Here is a tiny trained network, its code and every weight. The questions are about switching its units off for an input and a class, where a switched-off unit gives its printed mean instead of its output.

import numpy as np


def w(rows, s, z=0):
    codes = np.array(rows[::2]) - 128.0
    scale = np.full(codes.shape[1], s)
    scale[-1] = z or s
    return codes * scale


def norm(h):
    return h / np.sqrt((h * h).mean(-1, keepdims=True) + 1e-5)


def f(y):
    return y / 2 * (1 + np.tanh(0.7978845608 * (y + 0.044715 * y**3)))


def log_softmax(a):
    a = a - a.max(-1, keepdims=True)
    return a - np.log(np.exp(a).sum(-1, keepdims=True))


def net(x, mask):
    res = np.array(x, float).reshape(1, 4) / 4 @ E
    u = 0
    for l in range(2):
        y = f(norm(res) @ A[l][:, :-1].T + A[l][:, -1])
        res = res + np.where(mask[u : u + 15], y, B[l][:, -1]) @ B[l][:, :-1]
        u += 15
    return log_softmax(norm(res)[-1] @ U[:, :-1].T + U[:, -1])


A, B = {}, {}
E = w([
[254,14,85,35,119],'x0',
[14,117,64,21,90],'x1',
[132,50,3,225,145],'x2',
[212,187,71,172,42],'x3',
],0.00072)
A[0] = w([
[111,45,1,215,195,99],'L0N1',
[36,157,71,87,90,188],'L0N2',
[77,36,213,137,231,117],'L0N3',
[182,156,73,177,50,88],'L0N4',
[177,203,84,159,49,50],'L0N5',
[198,123,186,199,200,55],'L0N6',
[234,56,87,75,143,71],'L0N7',
[66,94,61,219,124,173],'L0N8',
[110,60,136,140,167,167],'L0N9',
[56,67,171,133,219,117],'L0N10',
[116,169,172,219,179,232],'L0N11',
[116,177,214,78,108,190],'L0N12',
[119,232,114,154,102,244],'L0N13',
[65,124,52,239,164,56],'L0N14',
[57,117,75,62,104,7],'L0N15',
],0.004,0.0011)
B[0] = w([
[243,189,227,42,90,251],'L0N1',
[192,162,73,253,224,194],'L0N2',
[100,221,58,147,13,230],'L0N3',
[114,170,113,71,55,159],'L0N4',
[98,161,68,89,53,141],'L0N5',
[189,229,14,74,206,184],'L0N6',
[36,59,118,197,184,252],'L0N7',
[208,60,158,55,152,197],'L0N8',
[167,87,103,80,64,178],'L0N9',
[102,135,59,146,18,198],'L0N10',
[94,107,80,177,199,218],'L0N11',
[222,90,220,146,139,199],'L0N12',
[21,86,105,164,105,185],'L0N13',
[193,20,181,62,109,180],'L0N14',
[236,240,92,108,170,148],'L0N15',
],0.0026,0.0017)
A[1] = w([
[107,67,109,114,123,201],'L1N1',
[140,179,76,85,202,140],'L1N2',
[110,119,86,174,105,129],'L1N3',
[124,127,177,129,169,95],'L1N4',
[75,151,159,102,146,59],'L1N5',
[130,75,147,132,166,45],'L1N6',
[111,63,141,116,140,100],'L1N7',
[137,108,110,156,95,219],'L1N8',
[156,68,134,114,104,190],'L1N9',
[127,151,253,143,112,8],'L1N10',
[141,111,120,198,124,98],'L1N11',
[114,147,102,117,18,27],'L1N12',
[176,119,144,138,204,131],'L1N13',
[152,152,101,149,126,169],'L1N14',
[108,173,148,142,124,204],'L1N15',
],0.0053,0.0013)
B[1] = w([
[109,134,166,210,148,210],'L1N1',
[254,170,73,211,194,202],'L1N2',
[104,93,176,80,85,177],'L1N3',
[108,94,111,113,67,117],'L1N4',
[154,127,28,153,105,82],'L1N5',
[58,128,170,129,91,133],'L1N6',
[76,70,174,214,126,152],'L1N7',
[50,126,169,94,135,210],'L1N8',
[55,115,150,143,146,253],'L1N9',
[216,55,169,43,113,137],'L1N10',
[167,65,185,94,111,151],'L1N11',
[48,208,44,50,41,170],'L1N12',
[69,191,46,117,85,214],'L1N13',
[104,135,137,126,193,191],'L1N14',
[136,58,77,91,135,162],'L1N15',
],0.0032,0.0014)
U = w([
[210,229,2,200,248,229],'0',
[35,54,177,196,167,242],'1',
[236,39,213,15,61,181],'2',
[53,227,21,40,37,172],'3',
[162,188,142,162,84,3],'4',
],0.0055,0.0039)

Each question gives the input, the list of numbers given to net, and the class t.
The units are the neurons (one row each of A and B). Each row of codes is followed by its name. A weight is (code - 128) times the scale printed after its matrix; where a second scale follows, it is the last column's (A, B and U).
mask holds one flag per neuron, layer by layer. A switched-off neuron (its flag False) gives its mean, the last column of its row in B, instead of its output. The means were averaged over made-up inputs and are rounded, as every weight is.
A unit's drop is (log p(t) with every unit on - log p(t) with that unit switched off) / (log p(t) with every unit on - log p(t) with every unit switched off).
The circuit of an input: a set's keep is (log p(t) with only the set's units on - log p(t) with every unit switched off) / (log p(t) with every unit on - log p(t) with every unit switched off). Starting from the 12 units with the biggest drops (on a tie, the unit counted first), units are removed one at a time, each time the one whose removal leaves the highest keep (on an exact tie, the one counted first), for as long as the keep stays at least 0.8.
circuit, biggest first: the units of the circuit, biggest drop first
top k neurons: the k neurons with the biggest drops, biggest first
k most important neurons of layer l: the k neurons of layer l with the biggest drops, biggest first
input [2,3,5,-4], class 2: circuit, biggest first -> [L0N1]
input [0,-4,6,7], class 3: circuit, biggest first -> [L0N4, L1N12]
input [1,-1,8,7], class 2: circuit, biggest first -> [L0N1, L0N14]
input [8,-7,-2,5], class 1: top 4 neurons -> [L0N7, L0N15, L0N1, L0N2]
input [-8,-5,1,7], class 1: top 3 neurons -> [L0N13, L0N11, L0N3]
input [-7,3,-7,5], class 1: 2 most important neurons of layer 0 -> [L0N1, L0N13]
input [-7,0,-8,7], class 2: top 4 neurons -> [L0N12, L1N10, L0N3, L0N7]
input [8,-8,-5,8], class 0: circuit, biggest first -> [L0N6, L0N14, L0N1]
input [-4,4,1,-1], class 0: top 3 neurons -> [L0N2, L0N15, L0N7]
input [5,-1,-2,6], class 3: 3 most important neurons of layer 0 -> [L0N4, L0N5, L0N11]
input [-8,4,5,7], class 1: circuit, biggest first -> [L0N14, L0N3]
input [6,2,2,-4], class 1: 2 most important neurons of layer 0 -> [L0N7, L0N6]
input [1,5,4,-2], class 0: top 2 neurons -> [L0N15, L0N2]
input [-4,-5,-4,-2], class 0: top 2 neurons -> [L0N6, L0N11]
input [-1,-7,-7,-5], class 0: top 4 neurons -> [L0N6, L0N14, L0N11, L0N1]
input [-1,-6,-3,-7], class 3: circuit, biggest first -> [L0N3]
input [2,7,-6,-7], class 0: circuit, biggest first -> [L0N2, L1N2]
input [-7,3,-3,6], class 1: 3 most important neurons of layer 0 -> [L0N13, L0N1, L0N3]
input [0,-1,7,-6], class 2: top 3 neurons -> [L0N1, L0N14, L0N8]
input [-5,-2,-8,-1], class 2: circuit, biggest first -> [L1N10]
input [-3,2,-6,6], class 2: circuit, biggest first -> [L0N3, L1N10]
input [7,0,8,7], class 2: circuit, biggest first -> [L0N1, L0N3]
input [1,4,-5,-8], class 3: top 3 neurons -> [L0N3, L0N10, L0N6]
input [-1,2,4,-6], class 3: top 3 neurons -> [L0N3, L0N10, L1N12]
input [-4,7,8,5], class 2: 3 most important neurons of layer 0 -> [L0N14, L0N1, L0N8]
input [-7,-2,0,7], class 1: top 3 neurons -> [L0N13, L0N1, L0N11]
